Below are the code and all the weights of a small trained network. Each question names an input and a target symbol and asks about switching units off, where a switched-off unit gives its printed mean instead of its output.

import numpy as np


def w(rows, s, z=0):
    codes = np.array(rows[::2]) - 128.0
    scale = np.full(codes.shape[1], s)
    scale[-1] = z or s
    return codes * scale


def norm(h):
    return h / np.sqrt((h * h).mean(-1, keepdims=True) + 1e-5)


def f(y):
    return np.maximum(y, 0)


def softmax(a):
    e = np.exp(a - a.max(-1, keepdims=True))
    return e / e.sum(-1, keepdims=True)


def log_softmax(a):
    a = a - a.max(-1, keepdims=True)
    return a - np.log(np.exp(a).sum(-1, keepdims=True))


def net(x, mask):
    ids = ['γθλξτφ'.index(c) for c in x.split()]
    T = len(ids)
    res = E[ids] + P[:T]
    r = norm(res)
    for j in range(2):
        rows = slice(3 * j, 3 * j + 3)
        q, k, v = (r @ M[0][rows].T for M in (Q, K, V))
        z = softmax(np.where(np.tri(T) > 0, q @ k.T / 3**0.5, -1e9)) @ v
        o = O[0][rows]
        res = res + np.where(mask[j], z, o[:, -1]) @ o[:, :-1]
    y = f(norm(res) @ A[0][:, :-1].T + A[0][:, -1])
    res = res + np.where(mask[2:10], y, B[0][:, -1]) @ B[0][:, :-1]
    return log_softmax(norm(res)[-1] @ U[:, :-1].T + U[:, -1])


Q, K, V, O, A, B = {}, {}, {}, {}, {}, {}
E = w([
[201,137,113,132,171],'γ',
[114,227,102,122,188],'θ',
[134,93,130,140,246],'λ',
[3,51,86,119,127],'ξ',
[115,138,97,81,110],'τ',
[166,64,113,121,182],'φ',
],0.0034)
P = w([
[136,171,241,146,81],'0',
[172,113,5,93,244],'1',
[142,168,131,223,62],'2',
[150,127,5,81,198],'3',
[123,171,197,65,119],'4',
[138,133,11,96,132],'5',
],0.0032)
Q[0] = w([
[118,104,50,97,151],'H1',
[176,122,112,67,165],'H1',
[148,121,75,184,148],'H1',
[97,129,248,104,113],'H2',
[157,130,157,217,108],'H2',
[126,107,123,215,94],'H2',
],0.015)
K[0] = w([
[9,178,69,55,112],'H1',
[101,217,57,159,133],'H1',
[116,172,163,9,183],'H1',
[216,58,134,242,147],'H2',
[178,107,254,87,147],'H2',
[131,93,213,53,166],'H2',
],0.0081)
V[0] = w([
[100,132,135,155,189],'H1',
[174,30,145,51,136],'H1',
[177,148,74,121,118],'H1',
[52,67,124,179,177],'H2',
[253,40,147,184,129],'H2',
[61,72,95,113,46],'H2',
],0.005)
O[0] = w([
[107,106,174,137,84,212],'H1',
[239,145,163,2,161,112],'H1',
[111,164,165,117,184,139],'H1',
[223,54,180,187,34,173],'H2',
[185,228,78,84,46,131],'H2',
[181,47,74,115,170,5],'H2',
],0.005,0.0028)
A[0] = w([
[53,106,17,153,194,98],'N1',
[48,175,164,186,141,170],'N2',
[125,76,155,236,160,193],'N3',
[117,151,242,191,22,1],'N4',
[152,46,33,117,217,10],'N5',
[34,151,254,204,153,45],'N6',
[97,202,227,240,79,99],'N7',
[201,203,186,155,227,163],'N8',
],0.0056,0.0053)
B[0] = w([
[177,153,145,152,146,222],'N1',
[156,109,106,169,173,249],'N2',
[123,130,125,137,71,255],'N3',
[247,121,151,125,187,187],'N4',
[61,172,86,75,137,179],'N5',
[158,141,66,83,62,195],'N6',
[103,85,130,46,150,237],'N7',
[101,102,151,152,105,249],'N8',
],0.011,0.0043)
U = w([
[144,241,185,107,27,107],'γ',
[191,164,111,253,154,175],'θ',
[76,50,237,195,63,249],'λ',
[75,51,30,73,74,12],'ξ',
[40,183,158,81,231,177],'τ',
[237,62,179,56,175,79],'φ',
],0.0064,0.0015)

Each question gives the input, a string of symbols that net reads in full, and the target symbol t.
The units are the heads (3 rows each of Q, K, V and O) and the neurons (one row each of A and B). Each row of codes is followed by its name. A weight is (code - 128) times the scale printed after its matrix; where a second scale follows, it is the last column's (O, A, B and U).
mask holds one flag per unit, heads first, then neurons. A switched-off unit (its flag False) gives its mean, the last column of its rows in O or B, instead of its output. The means were averaged over made-up inputs and are rounded, as every weight is.
A unit's drop is (log p(t) with every unit on - log p(t) with that unit switched off) / (log p(t) with every unit on - log p(t) with every unit switched off).
The circuit of an input: a set's keep is (log p(t) with only the set's units on - log p(t) with every unit switched off) / (log p(t) with every unit on - log p(t) with every unit switched off). Starting from all 10 units, units are removed one at a time, each time the one whose removal leaves the highest keep (on an exact tie, the one counted first), for as long as the keep stays at least 0.8.
units of the circuit, in order: the units of the circuit, biggest drop first
top k neurons: the k neurons with the biggest drops, biggest first
heads that matter: for each layer, one digit per head in row order, 1 if its drop is at least 0.15 and else 0, layers parted by /
input ξ θ φ φ ξ, target γ: heads that matter -> 01
input θ φ τ, target ξ: heads that matter -> 01
input λ θ τ λ τ φ, target τ: units of the circuit, in order -> N5, H2
input λ θ φ, target φ: heads that matter -> 00
input θ θ λ φ, target θ: heads that matter -> 11
input ξ φ λ λ ξ, target φ: units of the circuit, in order -> H2, N4, N3
input θ ξ θ φ, target θ: heads that matter -> 10
input θ φ γ θ τ γ, target τ: units of the circuit, in order -> H2
input φ λ τ λ λ, target θ: units of the circuit, in order -> H2, H1, N7
input φ λ τ λ λ λ, target τ: heads that matter -> 00
input λ φ γ, target φ: units of the circuit, in order -> N7, N4
input ξ λ φ λ φ γ, target ξ: units of the circuit, in order -> H2, N5, N4
input γ φ ξ, target τ: heads that matter -> 01
input γ τ θ λ φ, target ξ: heads that matter -> 00
input λ λ λ γ, target γ: units of the circuit, in order -> H2, N2, N7
input θ φ φ γ, target θ: units of the circuit, in order -> H1, N7
input λ ξ ξ τ λ λ, target τ: heads that matter -> 10
input ξ λ ξ θ τ, target λ: heads that matter -> 01
input τ φ θ λ, target θ: top 2 neurons -> N1, N7
input φ τ ξ, target γ: heads that matter -> 11
input θ λ γ γ τ, target τ: units of the circuit, in order -> H2, H1, N3, N6
input θ φ λ, target ξ: units of the circuit, in order -> N6, H2
input λ ξ λ, target φ: units of the circuit, in order -> N4, N7
input λ θ τ λ τ, target θ: units of the circuit, in order -> H2, H1, N1
input γ ξ τ, target τ: units of the circuit, in order -> H2, N3, N6
input ξ φ λ λ, target ξ: units of the circuit, in order -> H2, N5, N3
input λ λ θ τ τ, target ξ: units of the circuit, in order -> N6, N7, H1
input λ λ λ ξ θ θ, target θ: heads that matter -> 00
input φ λ φ λ, target λ: heads that matter -> 11
input φ λ ξ λ φ, target λ: heads that matter -> 01
